Below is a small trained network, with its code and all its weights. Each question gives an input and a target symbol and asks what happens when units are switched off, that is, made to give their printed mean instead of their output.

import numpy as np


def w(rows, s, z=0):
    codes = np.array(rows[::2]) - 128.0
    scale = np.full(codes.shape[1], s)
    scale[-1] = z or s
    return codes * scale


def softmax(a):
    e = np.exp(a - a.max(-1, keepdims=True))
    return e / e.sum(-1, keepdims=True)


def log_softmax(a):
    a = a - a.max(-1, keepdims=True)
    return a - np.log(np.exp(a).sum(-1, keepdims=True))


def net(x, mask):
    ids = ['ΘΛΠβδζφω'.index(c) for c in x.split()]
    T = len(ids)
    res = E[ids] + P[:T]
    u = 0
    for l in range(3):
        r = res
        for j in range(3):
            rows = slice(3 * j, 3 * j + 3)
            q, k, v = (r @ M[l][rows].T for M in (Q, K, V))
            z = softmax(np.where(np.tri(T) > 0, q @ k.T / 3**0.5, -1e9)) @ v
            o = O[l][rows]
            res = res + np.where(mask[u + j], z, o[:, -1]) @ o[:, :-1]
        u += 3
    return log_softmax(res[-1] @ U[:, :-1].T + U[:, -1])


Q, K, V, O = {}, {}, {}, {}
E = w([
[123,177,140,104,89],'Θ',
[117,152,104,182,43],'Λ',
[81,130,118,124,107],'Π',
[157,42,212,91,156],'β',
[138,218,122,153,58],'δ',
[206,98,228,45,169],'ζ',
[203,149,170,145,91],'φ',
[243,3,82,220,44],'ω',
],0.0068)
P = w([
[153,214,238,53,2],'0',
[141,126,26,139,142],'1',
[143,72,134,203,102],'2',
[13,74,152,61,20],'3',
[205,144,63,94,183],'4',
[129,122,167,219,112],'5',
[1,28,163,36,65],'6',
[193,185,53,120,170],'7',
[85,102,182,249,145],'8',
[19,26,142,69,55],'9',
[216,160,70,115,185],'10',
[88,77,236,221,190],'11',
[28,46,112,96,23],'12',
[189,189,53,130,192],'13',
],0.008)
Q[0] = w([
[101,193,253,136,75],'L0H1',
[88,162,94,15,186],'L0H1',
[105,145,87,39,43],'L0H1',
[45,167,226,139,157],'L0H2',
[83,210,112,232,179],'L0H2',
[159,156,93,121,168],'L0H2',
[32,94,210,200,22],'L0H3',
[212,160,116,138,239],'L0H3',
[36,164,130,213,135],'L0H3',
],0.0071)
K[0] = w([
[57,231,111,114,110],'L0H1',
[95,42,85,165,214],'L0H1',
[50,77,105,121,154],'L0H1',
[191,96,89,111,185],'L0H2',
[150,61,163,99,192],'L0H2',
[33,87,156,109,183],'L0H2',
[159,101,94,65,36],'L0H3',
[94,137,185,153,254],'L0H3',
[119,144,202,57,46],'L0H3',
],0.0093)
V[0] = w([
[187,101,54,202,110],'L0H1',
[139,3,85,135,207],'L0H1',
[141,177,196,20,134],'L0H1',
[96,145,209,95,114],'L0H2',
[188,66,67,209,150],'L0H2',
[254,125,122,148,113],'L0H2',
[196,127,26,214,98],'L0H3',
[34,80,63,169,175],'L0H3',
[98,106,197,118,55],'L0H3',
],0.0079)
O[0] = w([
[145,78,126,229,161,140],'L0H1',
[152,51,22,161,59,3],'L0H1',
[186,182,151,8,147,160],'L0H1',
[168,123,144,35,112,157],'L0H2',
[85,102,146,210,126,111],'L0H2',
[149,117,209,190,153,194],'L0H2',
[64,173,156,245,89,175],'L0H3',
[3,115,63,99,98,27],'L0H3',
[151,64,244,55,108,242],'L0H3',
],0.0066,0.0039)
Q[1] = w([
[64,168,189,3,76],'L1H1',
[127,124,206,125,94],'L1H1',
[180,191,156,145,185],'L1H1',
[95,71,217,109,18],'L1H2',
[4,103,130,92,184],'L1H2',
[140,177,83,123,1],'L1H2',
[233,102,140,186,125],'L1H3',
[111,139,91,71,68],'L1H3',
[157,97,7,87,73],'L1H3',
],0.0068)
K[1] = w([
[135,66,214,80,68],'L1H1',
[158,79,153,142,149],'L1H1',
[91,140,126,197,125],'L1H1',
[110,48,154,219,124],'L1H2',
[33,78,70,96,149],'L1H2',
[154,161,115,174,33],'L1H2',
[95,204,66,141,113],'L1H3',
[159,2,69,133,160],'L1H3',
[115,67,75,89,205],'L1H3',
],0.0081)
V[1] = w([
[126,122,194,155,1],'L1H1',
[86,78,181,82,144],'L1H1',
[216,75,197,100,86],'L1H1',
[77,121,98,105,187],'L1H2',
[81,25,43,143,127],'L1H2',
[125,81,128,77,98],'L1H2',
[140,183,237,122,146],'L1H3',
[47,117,196,90,79],'L1H3',
[156,49,131,170,83],'L1H3',
],0.0075)
O[1] = w([
[105,35,228,2,159,167],'L1H1',
[198,194,227,82,50,152],'L1H1',
[111,107,235,180,169,226],'L1H1',
[229,158,74,145,44,82],'L1H2',
[232,119,184,122,60,5],'L1H2',
[190,211,195,71,157,146],'L1H2',
[127,253,142,179,104,234],'L1H3',
[125,223,212,16,16,158],'L1H3',
[101,57,196,129,160,108],'L1H3',
],0.0056,0.018)
Q[2] = w([
[35,144,246,96,103],'L2H1',
[125,121,61,25,98],'L2H1',
[172,189,74,174,165],'L2H1',
[113,215,177,181,103],'L2H2',
[97,54,254,112,93],'L2H2',
[220,196,171,160,162],'L2H2',
[68,88,225,108,58],'L2H3',
[198,161,88,128,200],'L2H3',
[154,198,231,241,122],'L2H3',
],0.0063)
K[2] = w([
[173,185,114,61,1],'L2H1',
[57,131,210,128,102],'L2H1',
[107,61,57,237,180],'L2H1',
[116,106,186,216,201],'L2H2',
[135,253,158,137,153],'L2H2',
[160,37,242,163,220],'L2H2',
[68,82,138,123,18],'L2H3',
[151,173,49,141,253],'L2H3',
[2,147,123,85,180],'L2H3',
],0.0071)
V[2] = w([
[196,22,189,106,75],'L2H1',
[77,101,219,123,118],'L2H1',
[184,195,156,13,157],'L2H1',
[142,77,83,245,182],'L2H2',
[181,2,206,118,171],'L2H2',
[154,179,161,92,213],'L2H2',
[195,130,105,240,84],'L2H3',
[239,136,201,14,19],'L2H3',
[122,219,196,168,182],'L2H3',
],0.0058)
O[2] = w([
[2,88,196,50,187,76],'L2H1',
[85,113,192,42,87,198],'L2H1',
[159,47,54,80,78,251],'L2H1',
[184,112,67,103,46,21],'L2H2',
[245,114,46,176,134,118],'L2H2',
[119,132,89,85,205,225],'L2H2',
[96,214,127,95,105,63],'L2H3',
[40,46,208,223,110,159],'L2H3',
[183,107,177,131,64,226],'L2H3',
],0.0061,0.028)
U = w([
[218,92,119,79,54,58],'Θ',
[94,128,201,167,130,44],'Λ',
[113,2,69,134,31,209],'Π',
[89,51,108,111,193,74],'β',
[148,174,136,125,99,162],'δ',
[174,92,75,46,192,94],'ζ',
[108,178,118,126,239,109],'φ',
[165,85,94,253,248,254],'ω',
],0.0057)

Each question gives the input, a string of symbols that net reads in full, and the target symbol t.
The units are the heads (3 rows each of Q, K, V and O). Each row of codes is followed by its name. A weight is (code - 128) times the scale printed after its matrix; where a second scale follows, it is the last column's (O and U).
mask holds one flag per head, layer by layer. A switched-off head (its flag False) gives its mean, the last column of its rows in O, instead of its output. The means were averaged over made-up inputs and are rounded, as every weight is.
A unit's drop is (log p(t) with every unit on - log p(t) with that unit switched off) / (log p(t) with every unit on - log p(t) with every unit switched off).
The circuit of an input: a set's keep is (log p(t) with only the set's units on - log p(t) with every unit switched off) / (log p(t) with every unit on - log p(t) with every unit switched off). Starting from all 9 units, units are removed one at a time, each time the one whose removal leaves the highest keep (on an exact tie, the one counted first), for as long as the keep stays at least 0.8.
units of the circuit, in order: the units of the circuit, biggest drop first
unit that matters most: the unit with the biggest drop
which heads matter: for each layer, one digit per head in row order, 1 if its drop is at least 0.15 and else 0, layers parted by /
drop of u: that unit's drop, to one decimal
input ζ ζ ω, target ζ: unit that matters most -> L0H3
input Π Π Λ β ω φ ζ β β ζ δ Λ, target Π: which heads matter -> 110 / 001 / 101
input Λ Λ β, target Λ: units of the circuit, in order -> [L1H3, L0H1, L2H3]
input ζ ω φ ω ω ω ζ ζ, target ω: units of the circuit, in order -> [L0H1, L2H1, L1H1]
input Θ Λ φ, target Θ: units of the circuit, in order -> [L0H1, L1H3, L2H1]
input δ Θ Θ ζ φ ω, target δ: which heads matter -> 111 / 011 / 001
input β φ φ Π ω, target ω: units of the circuit, in order -> [L2H1, L0H3, L1H1]
input δ ω Π δ φ ω Π φ ω ω ω, target ω: units of the circuit, in order -> [L2H1, L0H1, L1H1]
input ω ζ Λ ω δ δ, target ω: which heads matter -> 001 / 100 / 110
input ω ω δ Λ ω β ζ Λ ζ, target ω: which heads matter -> 011 / 100 / 110
input ω ζ β, target ω: which heads matter -> 001 / 100 / 110
input Θ ζ Λ δ ω ω Λ ζ Θ ω ω Λ, target Θ: which heads matter -> 111 / 011 / 100
input Π ζ Θ Θ δ φ Π Λ β ω Λ ω ω β, target ω: which heads matter -> 101 / 100 / 100
input ζ Λ ζ ω δ ω β Π Π Π ω φ, target ζ: which heads matter -> 101 / 110 / 111
input Π Π ω ω Λ Λ Θ ω ζ, target Π: unit that matters most -> L1H3
input ω ζ Θ ζ φ β Π Θ Π ω ω Θ, target ω: which heads matter -> 011 / 100 / 110
input β ζ Θ ζ ζ ω, target β: which heads matter -> 111 / 101 / 110
input β Π ω Λ ω β φ ζ δ φ ζ Θ, target β: which heads matter -> 001 / 101 / 110
input Θ ω δ Θ Λ ω, target Θ: which heads matter -> 111 / 011 / 101
input Π ω Π ω Θ ζ β Π Π, target Π: unit that matters most -> L2H1
input Π Λ Π ω φ ω ω Λ φ Λ ω ω, target Π: which heads matter -> 110 / 001 / 100
input φ Π δ ω Θ ω δ ω ω, target φ: drop of L1H3 -> 0.1
input φ Π δ, target φ: drop of L1H3 -> 0.3
input ζ ζ ω Θ Π Θ δ β Π ζ ω δ, target ζ: drop of L2H2 -> 0.2
